Below is a small trained network, with its code and all its weights. Each question gives an input and a target symbol and asks what happens when units are switched off, that is, made to give their printed mean instead of their output.

import numpy as np


def w(rows, s, z=0):
    codes = np.array(rows[::2]) - 128.0
    scale = np.full(codes.shape[1], s)
    scale[-1] = z or s
    return codes * scale


def f(y):
    return y / 2 * (1 + np.tanh(0.7978845608 * (y + 0.044715 * y**3)))


def softmax(a):
    e = np.exp(a - a.max(-1, keepdims=True))
    return e / e.sum(-1, keepdims=True)


def log_softmax(a):
    a = a - a.max(-1, keepdims=True)
    return a - np.log(np.exp(a).sum(-1, keepdims=True))


def net(x, mask):
    ids = ['αβγδεηθλμξστφω'.index(c) for c in x.split()]
    T = len(ids)
    res = E[ids] + P[:T]
    u = 0
    for l in range(2):
        r = res
        for j in range(2):
            rows = slice(2 * j, 2 * j + 2)
            q, k, v = (r @ M[l][rows].T for M in (Q, K, V))
            z = softmax(np.where(np.tri(T) > 0, q @ k.T / 2**0.5, -1e9)) @ v
            o = O[l][rows]
            res = res + np.where(mask[u + j], z, o[:, -1]) @ o[:, :-1]
        u += 2
        y = f(res @ A[l][:, :-1].T + A[l][:, -1])
        res = res + np.where(mask[u : u + 8], y, B[l][:, -1]) @ B[l][:, :-1]
        u += 8
    return log_softmax(res[-1] @ U[:, :-1].T + U[:, -1])


Q, K, V, O, A, B = {}, {}, {}, {}, {}, {}
E = w([
[114,132,89,130,71,189,149,169],'α',
[153,93,97,131,87,161,123,161],'β',
[112,135,134,110,63,205,165,176],'γ',
[173,139,172,120,126,160,127,115],'δ',
[118,105,126,126,156,161,138,146],'ε',
[209,125,74,169,105,125,83,111],'η',
[164,189,169,132,107,181,135,93],'θ',
[158,156,106,118,49,163,145,161],'λ',
[141,173,133,128,113,168,145,120],'μ',
[227,127,27,186,2,141,76,161],'ξ',
[106,143,85,108,134,132,163,174],'σ',
[112,124,123,95,122,146,166,187],'τ',
[154,121,120,132,129,148,125,132],'φ',
[123,148,155,111,116,182,156,141],'ω',
],0.017)
P = w([
[170,120,96,122,196,158,187,171],'0',
[117,121,205,234,141,73,120,122],'1',
[53,192,120,203,138,101,60,84],'2',
[127,131,152,108,126,63,30,167],'3',
[72,199,103,134,155,147,23,113],'4',
[142,164,150,98,143,129,1,186],'5',
[135,166,133,96,168,162,7,172],'6',
[133,212,96,122,166,191,16,175],'7',
[209,132,145,79,162,167,24,225],'8',
[156,189,77,139,186,233,48,185],'9',
[228,118,136,102,166,200,77,247],'10',
[166,179,93,158,199,236,144,201],'11',
[219,129,177,198,181,186,191,231],'12',
],0.011)
Q[0] = w([
[242,172,95,151,218,236,177,217],'0.h0',
[101,163,114,52,138,146,16,145],'0.h0',
[26,115,158,95,52,43,55,72],'0.h1',
[142,92,120,175,109,90,253,72],'0.h1',
],0.011)
K[0] = w([
[235,130,69,93,188,216,197,147],'0.h0',
[129,171,99,26,155,183,2,161],'0.h0',
[30,136,173,135,83,59,34,113],'0.h1',
[90,93,177,227,78,38,204,100],'0.h1',
],0.0086)
V[0] = w([
[206,70,16,117,98,173,2,183],'0.h0',
[181,98,80,180,238,87,78,98],'0.h0',
[184,161,169,203,104,31,168,173],'0.h1',
[152,157,128,81,169,58,57,46],'0.h1',
],0.0075)
O[0] = w([
[50,191,169,252,111,2,184,121,247],'0.h0',
[100,164,100,147,19,196,157,142,129],'0.h0',
[2,182,136,121,39,37,94,173,121],'0.h1',
[95,84,155,113,71,209,171,224,81],'0.h1',
],0.0069,0.013)
A[0] = w([
[145,108,115,122,110,246,145,126,49],'0.n0',
[164,158,68,171,107,101,67,150,111],'0.n1',
[167,106,103,104,84,134,193,126,249],'0.n2',
[127,197,154,141,162,96,39,84,129],'0.n3',
[99,86,122,115,166,158,191,150,86],'0.n4',
[41,113,133,114,206,133,140,223,122],'0.n5',
[122,154,254,160,129,142,134,106,137],'0.n6',
[162,42,115,117,28,208,157,112,125],'0.n7',
],0.01,0.011)
B[0] = w([
[15,163,141,80,145,2,103,135,122],'0.n0',
[129,121,184,60,191,198,131,95,251],'0.n1',
[122,130,134,165,223,151,66,200,175],'0.n2',
[142,70,50,74,165,93,171,179,255],'0.n3',
[152,176,198,82,105,124,110,132,119],'0.n4',
[132,133,168,169,130,143,75,3,153],'0.n5',
[102,162,128,140,123,86,126,116,201],'0.n6',
[11,186,77,154,101,19,117,82,122],'0.n7',
],0.0097,0.0095)
Q[1] = w([
[84,83,255,63,75,152,135,151],'1.h0',
[122,110,109,66,74,168,141,88],'1.h0',
[172,125,187,158,140,67,72,184],'1.h1',
[116,65,152,56,66,116,77,128],'1.h1',
],0.0086)
K[1] = w([
[177,148,31,87,16,182,175,63],'1.h0',
[112,39,184,107,2,19,212,61],'1.h0',
[96,192,48,141,205,190,173,106],'1.h1',
[88,58,105,42,6,161,194,48],'1.h1',
],0.0059)
V[1] = w([
[162,205,236,68,155,122,96,53],'1.h0',
[179,46,187,105,147,203,165,180],'1.h0',
[201,176,135,85,80,86,147,248],'1.h1',
[184,56,201,177,100,48,70,151],'1.h1',
],0.014)
O[1] = w([
[28,32,183,40,136,155,125,205,178],'1.h0',
[92,220,134,10,181,164,131,77,217],'1.h0',
[68,61,246,173,107,81,13,25,170],'1.h1',
[166,194,229,80,187,30,78,234,2],'1.h1',
],0.013,0.004)
A[1] = w([
[10,72,169,90,150,190,179,176,61],'1.n0',
[48,177,160,186,128,181,95,152,193],'1.n1',
[78,77,70,112,189,75,130,109,116],'1.n2',
[203,2,143,181,109,176,128,146,45],'1.n3',
[246,175,128,196,90,84,77,154,67],'1.n4',
[112,98,145,149,102,86,186,127,7],'1.n5',
[210,63,147,204,125,93,99,198,23],'1.n6',
[17,199,149,20,112,199,141,110,52],'1.n7',
],0.0085,0.011)
B[1] = w([
[230,106,121,166,48,49,128,150,190],'1.n0',
[107,136,5,5,5,49,60,195,209],'1.n1',
[189,60,199,136,112,88,214,52,178],'1.n2',
[80,124,210,95,109,175,163,73,166],'1.n3',
[46,117,72,144,226,193,120,120,172],'1.n4',
[161,177,3,101,221,200,81,101,138],'1.n5',
[179,211,214,7,81,88,143,137,183],'1.n6',
[131,129,210,231,136,166,131,147,254],'1.n7',
],0.0071,0.015)
U = w([
[179,115,119,171,104,118,173,67,45],'α',
[84,150,140,175,186,60,107,186,87],'β',
[128,82,151,72,212,63,150,91,13],'γ',
[70,120,145,80,147,109,20,208,142],'δ',
[89,183,132,124,121,171,149,213,135],'ε',
[63,188,94,206,9,128,101,215,117],'η',
[169,65,107,86,43,149,64,132,162],'θ',
[119,69,150,158,146,52,69,93,49],'λ',
[74,84,126,131,68,219,89,81,176],'μ',
[8,184,150,156,75,2,242,129,2],'ξ',
[98,86,81,91,80,169,199,163,168],'σ',
[178,108,131,80,162,69,122,224,222],'τ',
[217,207,108,103,56,111,67,137,142],'φ',
[187,122,167,161,91,156,78,135,208],'ω',
],0.0088,0.005)

Each question gives the input, a string of symbols that net reads in full, and the target symbol t.
The units are the heads (2 rows each of Q, K, V and O) and the neurons (one row each of A and B). Each row of codes is followed by its name. A weight is (code - 128) times the scale printed after its matrix; where a second scale follows, it is the last column's (O, A, B and U).
mask holds one flag per unit, layer by layer, with each layer's heads first. A switched-off unit (its flag False) gives its mean, the last column of its rows in O or B, instead of its output. The means were averaged over made-up inputs and are rounded, as every weight is.
A unit's drop is (log p(t) with every unit on - log p(t) with that unit switched off) / (log p(t) with every unit on - log p(t) with every unit switched off).
The circuit of an input: a set's keep is (log p(t) with only the set's units on - log p(t) with every unit switched off) / (log p(t) with every unit on - log p(t) with every unit switched off). Starting from the 12 units with the biggest drops (on a tie, the unit counted first), units are removed one at a time, each time the one whose removal leaves the highest keep (on an exact tie, the one counted first), for as long as the keep stays at least 0.8.
units of the circuit, in order: the units of the circuit, biggest drop first
unit that matters most: the unit with the biggest drop
k most important neurons: the k neurons with the biggest drops, biggest first
top k neurons in layer l: the k neurons of layer l with the biggest drops, biggest first
input ε ω μ ε, target μ: unit that matters most -> 0.h0
input φ φ γ ξ ξ ω φ, target φ: units of the circuit, in order -> 1.h0; 0.h0; 0.n2
input η σ τ φ η, target η: units of the circuit, in order -> 0.h1; 1.h0
input λ ω ε μ η ε φ φ λ λ η η, target λ: 4 most important neurons -> 0.n5; 0.n2; 0.n3; 1.n6
input μ σ β η α γ ε φ η ξ, target μ: 3 most important neurons -> 0.n1; 0.n2; 0.n5
input ε β ε φ, target ε: 2 most important neurons -> 0.n3; 0.n2
input η σ σ ξ μ μ, target η: 3 most important neurons -> 0.n2; 0.n1; 0.n6
input τ σ ξ ξ, target τ: 2 most important neurons -> 0.n3; 0.n5
input α τ μ τ σ, target τ: top 3 neurons in layer 1 -> 1.n7; 1.n3; 1.n4
input δ θ μ ξ ξ ξ λ σ, target λ: units of the circuit, in order -> 1.h1; 0.h0; 0.n3
input ξ σ τ μ α η λ φ ω α η γ, target η: 2 most important neurons -> 0.n1; 0.n3
input γ φ ξ δ η δ τ σ ξ σ, target γ: units of the circuit, in order -> 0.h1; 1.n2; 1.n7
input σ ξ ξ φ μ λ ξ, target σ: 4 most important neurons -> 0.n3; 0.n5; 0.n2; 1.n7
input σ σ ξ φ ε φ ξ σ ξ σ δ α ξ, target σ: units of the circuit, in order -> 1.h1; 0.n5
input θ ω φ, target θ: units of the circuit, in order -> 0.h0; 1.n0; 1.h0
input θ τ η α ω ξ η γ ω δ ω θ ξ, target θ: unit that matters most -> 0.h1
input ε δ σ φ σ, target ε: 3 most important neurons -> 0.n3; 0.n1; 0.n2
input ε ω α ξ η, target ξ: 2 most important neurons -> 0.n3; 0.n4
input ω φ ξ ξ β ξ α, target ξ: 3 most important neurons -> 0.n1; 1.n2; 0.n2
input φ λ η μ θ ξ θ η α τ α, target φ: unit that matters most -> 0.n2
input μ θ η η τ ε ω, target μ: units of the circuit, in order -> 0.h0; 1.h1; 0.h1
input μ φ ε μ φ γ μ ξ η τ, target μ: 3 most important neurons -> 0.n1; 0.n5; 0.n2
input η θ ξ β ξ ε, target η: units of the circuit, in order -> 0.h0; 1.h0
input ξ ε γ η τ σ θ, target ξ: top 2 neurons in layer 0 -> 0.n1; 0.n6
input ω τ ε σ μ ξ, target ω: 3 most important neurons -> 1.n7; 0.n2; 0.n3
input ω λ ω τ ξ η φ, target η: top 4 neurons in layer 1 -> 1.n7; 1.n1; 1.n0; 1.n6
input α σ ε τ φ μ δ θ λ ξ δ, target ξ: units of the circuit, in order -> 0.h0; 0.n6
